Below are the code and all the weights of a small trained network. Each question names an input and a target symbol and asks about switching units off, where a switched-off unit gives its printed mean instead of its output.

import numpy as np


def w(rows, s, z=0):
    codes = np.array(rows[::2]) - 128.0
    scale = np.full(codes.shape[1], s)
    scale[-1] = z or s
    return codes * scale


def norm(h):
    return h / np.sqrt((h * h).mean(-1, keepdims=True) + 1e-5)


def f(y):
    return y / 2 * (1 + np.tanh(0.7978845608 * (y + 0.044715 * y**3)))


def softmax(a):
    e = np.exp(a - a.max(-1, keepdims=True))
    return e / e.sum(-1, keepdims=True)


def log_softmax(a):
    a = a - a.max(-1, keepdims=True)
    return a - np.log(np.exp(a).sum(-1, keepdims=True))


def net(x, mask):
    ids = ['Ξαεζφψ'.index(c) for c in x.split()]
    T = len(ids)
    res = E[ids] + P[:T]
    u = 0
    for l in range(2):
        q, k, v = (norm(res) @ M[l].T for M in (Q, K, V))
        z = softmax(np.where(np.tri(T) > 0, q @ k.T / 4**0.5, -1e9)) @ v
        res = res + np.where(mask[u], z, O[l][:, -1]) @ O[l][:, :-1]
        u += 1
        y = f(norm(res) @ A[l][:, :-1].T + A[l][:, -1])
        res = res + np.where(mask[u : u + 4], y, B[l][:, -1]) @ B[l][:, :-1]
        u += 4
    return log_softmax(norm(res)[-1] @ U[:, :-1].T + U[:, -1])


Q, K, V, O, A, B = {}, {}, {}, {}, {}, {}
E = w([
[105,123,216,201,152,123],'Ξ',
[115,149,107,151,161,176],'α',
[44,120,115,104,109,171],'ε',
[97,107,150,152,164,200],'ζ',
[80,5,123,176,195,201],'φ',
[74,155,117,191,14,181],'ψ',
],0.019)
P = w([
[71,102,205,131,158,20],'0',
[171,184,195,18,173,94],'1',
[75,165,35,212,255,128],'2',
[150,67,183,137,121,70],'3',
[137,119,221,81,114,201],'4',
[2,235,103,109,150,106],'5',
[185,60,182,138,91,72],'6',
[149,91,225,97,103,242],'7',
],0.0082)
Q[0] = w([
[129,108,37,65,254,126],'0.h1',
[119,112,202,216,232,127],'0.h1',
[115,24,164,158,145,88],'0.h1',
[191,204,42,95,144,18],'0.h1',
],0.0087)
K[0] = w([
[61,174,59,69,213,162],'0.h1',
[167,149,166,184,193,213],'0.h1',
[136,9,152,147,183,59],'0.h1',
[51,254,88,110,155,82],'0.h1',
],0.0082)
V[0] = w([
[202,202,135,225,189,182],'0.h1',
[3,113,180,163,198,183],'0.h1',
[132,214,240,34,72,65],'0.h1',
[15,83,120,60,166,125],'0.h1',
],0.0047)
O[0] = w([
[91,232,82,146,110,100,106],'0.h1',
[254,179,199,127,95,92,253],'0.h1',
[114,57,211,135,124,138,103],'0.h1',
[190,115,160,87,126,81,192],'0.h1',
],0.0094,0.0077)
A[0] = w([
[162,138,127,19,142,116,50],'0.n1',
[204,134,109,104,95,237,110],'0.n2',
[175,10,74,123,190,153,2],'0.n3',
[118,255,187,94,193,162,79],'0.n4',
],0.008,0.0032)
B[0] = w([
[95,66,111,62,100,147,171],'0.n1',
[86,157,137,17,148,63,215],'0.n2',
[1,144,57,173,102,139,143],'0.n3',
[58,140,96,193,131,99,253],'0.n4',
],0.0095,0.0044)
Q[1] = w([
[174,224,75,175,198,56],'1.h1',
[80,152,2,227,120,32],'1.h1',
[225,170,114,186,46,166],'1.h1',
[151,181,106,211,63,42],'1.h1',
],0.0079)
K[1] = w([
[91,148,67,110,124,88],'1.h1',
[138,82,69,195,107,93],'1.h1',
[62,168,152,202,93,210],'1.h1',
[58,79,40,242,129,247],'1.h1',
],0.011)
V[1] = w([
[126,127,87,176,178,182],'1.h1',
[89,184,235,113,201,255],'1.h1',
[104,186,71,158,69,162],'1.h1',
[18,146,58,144,84,96],'1.h1',
],0.0074)
O[1] = w([
[37,197,210,101,131,2,4],'1.h1',
[158,169,206,15,223,89,241],'1.h1',
[71,110,121,82,196,114,65],'1.h1',
[142,60,13,45,62,92,92],'1.h1',
],0.0054,0.0035)
A[1] = w([
[114,241,84,82,241,163,253],'1.n1',
[146,156,17,219,175,67,118],'1.n2',
[170,20,186,87,114,28,111],'1.n3',
[75,157,153,117,254,100,81],'1.n4',
],0.0079,0.0027)
B[1] = w([
[101,111,82,138,6,56,254],'1.n1',
[166,226,128,111,177,87,201],'1.n2',
[141,53,85,14,77,140,232],'1.n3',
[139,174,72,136,50,139,186],'1.n4',
],0.012,0.0037)
U = w([
[188,240,67,115,109,86,124],'Ξ',
[54,173,171,105,133,170,22],'α',
[128,135,182,151,170,84,79],'ε',
[198,65,89,40,136,141,253],'ζ',
[56,2,80,172,25,89,12],'φ',
[12,79,83,118,175,28,227],'ψ',
],0.0066,0.0029)

Each question gives the input, a string of symbols that net reads in full, and the target symbol t.
The units are the heads (4 rows each of Q, K, V and O) and the neurons (one row each of A and B). Each row of codes is followed by its name. A weight is (code - 128) times the scale printed after its matrix; where a second scale follows, it is the last column's (O, A, B and U).
mask holds one flag per unit, layer by layer, with each layer's heads first. A switched-off unit (its flag False) gives its mean, the last column of its rows in O or B, instead of its output. The means were averaged over made-up inputs and are rounded, as every weight is.
A unit's drop is (log p(t) with every unit on - log p(t) with that unit switched off) / (log p(t) with every unit on - log p(t) with every unit switched off).
The circuit of an input: a set's keep is (log p(t) with only the set's units on - log p(t) with every unit switched off) / (log p(t) with every unit on - log p(t) with every unit switched off). Starting from all 10 units, units are removed one at a time, each time the one whose removal leaves the highest keep (on an exact tie, the one counted first), for as long as the keep stays at least 0.8.
circuit, biggest first: the units of the circuit, biggest drop first
most important unit: the unit with the biggest drop
k most important neurons: the k neurons with the biggest drops, biggest first
k most important neurons of layer l: the k neurons of layer l with the biggest drops, biggest first
drop of u: that unit's drop, to one decimal
input ε φ ε ψ ζ ε Ξ, target ζ: 4 most important neurons => [1.n3, 0.n4, 1.n1, 0.n3]
input ε ψ α ψ φ, target φ: 3 most important neurons of layer 0 => [0.n3, 0.n2, 0.n1]
input ψ ε ψ, target ψ: circuit, biggest first => [1.h1, 0.h1]
input ζ ψ ε φ, target ψ: 2 most important neurons => [0.n3, 0.n1]
input ψ ζ ψ ε ψ ζ, target ψ: most important unit => 0.n4
input ε Ξ ζ ψ ε ε, target φ: circuit, biggest first => [1.n2, 1.n1]
input ε Ξ ε ε ψ, target α: 2 most important neurons of layer 1 => [1.n1, 1.n3]
input ε ε ε, target φ: 3 most important neurons => [0.n1, 0.n4, 1.n2]
input ε ε ε φ, target ψ: 3 most important neurons of layer 0 => [0.n3, 0.n1, 0.n2]
input ε ε ζ ε φ, target φ: 2 most important neurons of layer 1 => [1.n1, 1.n2]
input ε Ξ φ ε ε ε, target α: 3 most important neurons of layer 0 => [0.n4, 0.n1, 0.n2]
input ζ ε ζ ε ε ε, target α: 2 most important neurons of layer 1 => [1.n3, 1.n1]
input ε ε ε ε ψ, target α: drop of 1.n3 => 0.3
input ε ε ε ζ ζ, target Ξ: circuit, biggest first => [0.h1]
input ε ψ ψ, target ψ: drop of 1.h1 => 0.9
input ζ ε ψ ζ α ε Ξ, target ζ: drop of 0.n4 => 0.2
